Below are the code and all the weights of a small trained network. Each question names an input and a class and asks about switching units off, where a switched-off unit gives its printed mean instead of its output.

import numpy as np


def w(rows, s, z=0):
    codes = np.array(rows[::2]) - 128.0
    scale = np.full(codes.shape[1], s)
    scale[-1] = z or s
    return codes * scale


def f(y):
    return y / 2 * (1 + np.tanh(0.7978845608 * (y + 0.044715 * y**3)))


def log_softmax(a):
    a = a - a.max(-1, keepdims=True)
    return a - np.log(np.exp(a).sum(-1, keepdims=True))


def net(x, mask):
    res = np.array(x, float).reshape(1, 5) / 4 @ E
    y = f(res @ A[0][:, :-1].T + A[0][:, -1])
    res = res + np.where(mask, y, B[0][:, -1]) @ B[0][:, :-1]
    return log_softmax(res[-1] @ U[:, :-1].T + U[:, -1])


A, B = {}, {}
E = w([
[4,177,122],'x0',
[146,153,2],'x1',
[130,129,127],'x2',
[181,220,173],'x3',
[127,127,128],'x4',
],0.0079)
A[0] = w([
[118,116,189,59],'N0',
[219,129,108,25],'N1',
[138,159,50,54],'N2',
[177,241,104,103],'N3',
[198,95,117,31],'N4',
[36,213,127,70],'N5',
[163,162,41,102],'N6',
[128,134,129,93],'N7',
[116,92,210,125],'N8',
[210,86,145,2],'N9',
[142,108,235,104],'N10',
[189,99,119,67],'N11',
[151,104,15,122],'N12',
[153,255,139,121],'N13',
[123,118,179,5],'N14',
[60,178,120,58],'N15',
[186,96,145,53],'N16',
[36,193,135,115],'N17',
[121,107,197,30],'N18',
[147,208,27,119],'N19',
[116,27,89,139],'N20',
[51,33,61,174],'N21',
[163,108,134,2],'N22',
[48,82,130,169],'N23',
[121,35,99,200],'N24',
[105,108,217,39],'N25',
[179,241,173,41],'N26',
],0.0095,0.0038)
B[0] = w([
[65,35,98,144],'N0',
[137,82,131,161],'N1',
[59,36,146,161],'N2',
[112,131,206,201],'N3',
[140,79,80,151],'N4',
[210,44,78,213],'N5',
[46,92,123,186],'N6',
[129,117,138,117],'N7',
[71,135,117,190],'N8',
[154,60,88,164],'N9',
[99,124,128,213],'N10',
[141,85,58,150],'N11',
[79,121,172,216],'N12',
[154,143,236,217],'N13',
[72,14,137,123],'N14',
[193,12,59,167],'N15',
[135,74,68,150],'N16',
[254,42,93,217],'N17',
[52,68,118,146],'N18',
[45,78,188,224],'N19',
[167,158,221,201],'N20',
[169,152,239,253],'N21',
[142,71,117,114],'N22',
[189,147,155,200],'N23',
[140,180,187,212],'N24',
[64,79,100,168],'N25',
[131,95,217,201],'N26',
],0.0071,0.0054)
U = w([
[6,48,126,68],'0',
[212,45,80,48],'1',
[129,124,134,255],'2',
[132,124,130,248],'3',
[155,128,190,23],'4',
[120,220,60,93],'5',
],0.015,0.0091)

Each question gives the input, the list of numbers given to net, and the class t.
The units are the neurons (one row each of A and B). Each row of codes is followed by its name. A weight is (code - 128) times the scale printed after its matrix; where a second scale follows, it is the last column's (A, B and U).
mask holds one flag per neuron, in row order. A switched-off neuron (its flag False) gives its mean, the last column of its row in B, instead of its output. The means were averaged over made-up inputs and are rounded, as every weight is.
A unit's drop is (log p(t) with every unit on - log p(t) with that unit switched off) / (log p(t) with every unit on - log p(t) with every unit switched off).
The circuit of an input: a set's keep is (log p(t) with only the set's units on - log p(t) with every unit switched off) / (log p(t) with every unit on - log p(t) with every unit switched off). Starting from the 12 units with the biggest drops (on a tie, the unit counted first), units are removed one at a time, each time the one whose removal leaves the highest keep (on an exact tie, the one counted first), for as long as the keep stays at least 0.8.
circuit, biggest first: the units of the circuit, biggest drop first
unit that matters most: the unit with the biggest drop
top k neurons: the k neurons with the biggest drops, biggest first
drop when u is switched off: that unit's drop, to one decimal
input [8,-6,-2,-7,-5], class 1: circuit, biggest first : (N17; N5; N23)
input [-8,-2,6,8,7], class 1: circuit, biggest first : (N9; N16)
input [-5,1,2,-6,4], class 4: unit that matters most : N20
input [-5,8,0,-8,-2], class 0: top 4 neurons : (N6; N12; N2; N19)
input [6,-6,-2,-7,-2], class 4: circuit, biggest first : (N21; N23)
input [-3,3,-4,-6,-5], class 4: top 3 neurons : (N21; N20; N24)
input [4,6,3,-8,-4], class 4: circuit, biggest first : (N21; N20)
input [-2,8,-4,-7,6], class 0: top 3 neurons : (N6; N2; N12)
input [8,7,5,-5,3], class 1: circuit, biggest first : (N17; N5)
input [-7,-4,6,6,-6], class 1: circuit, biggest first : (N9; N16)
input [-1,-3,-1,-5,-4], class 4: drop when N21 is switched off : 0.2
input [7,-4,-2,-6,-4], class 1: drop when N15 is switched off : 0.1
input [7,2,1,6,5], class 1: drop when N5 is switched off : 0.4
input [2,-3,6,-6,4], class 3: unit that matters most : N13
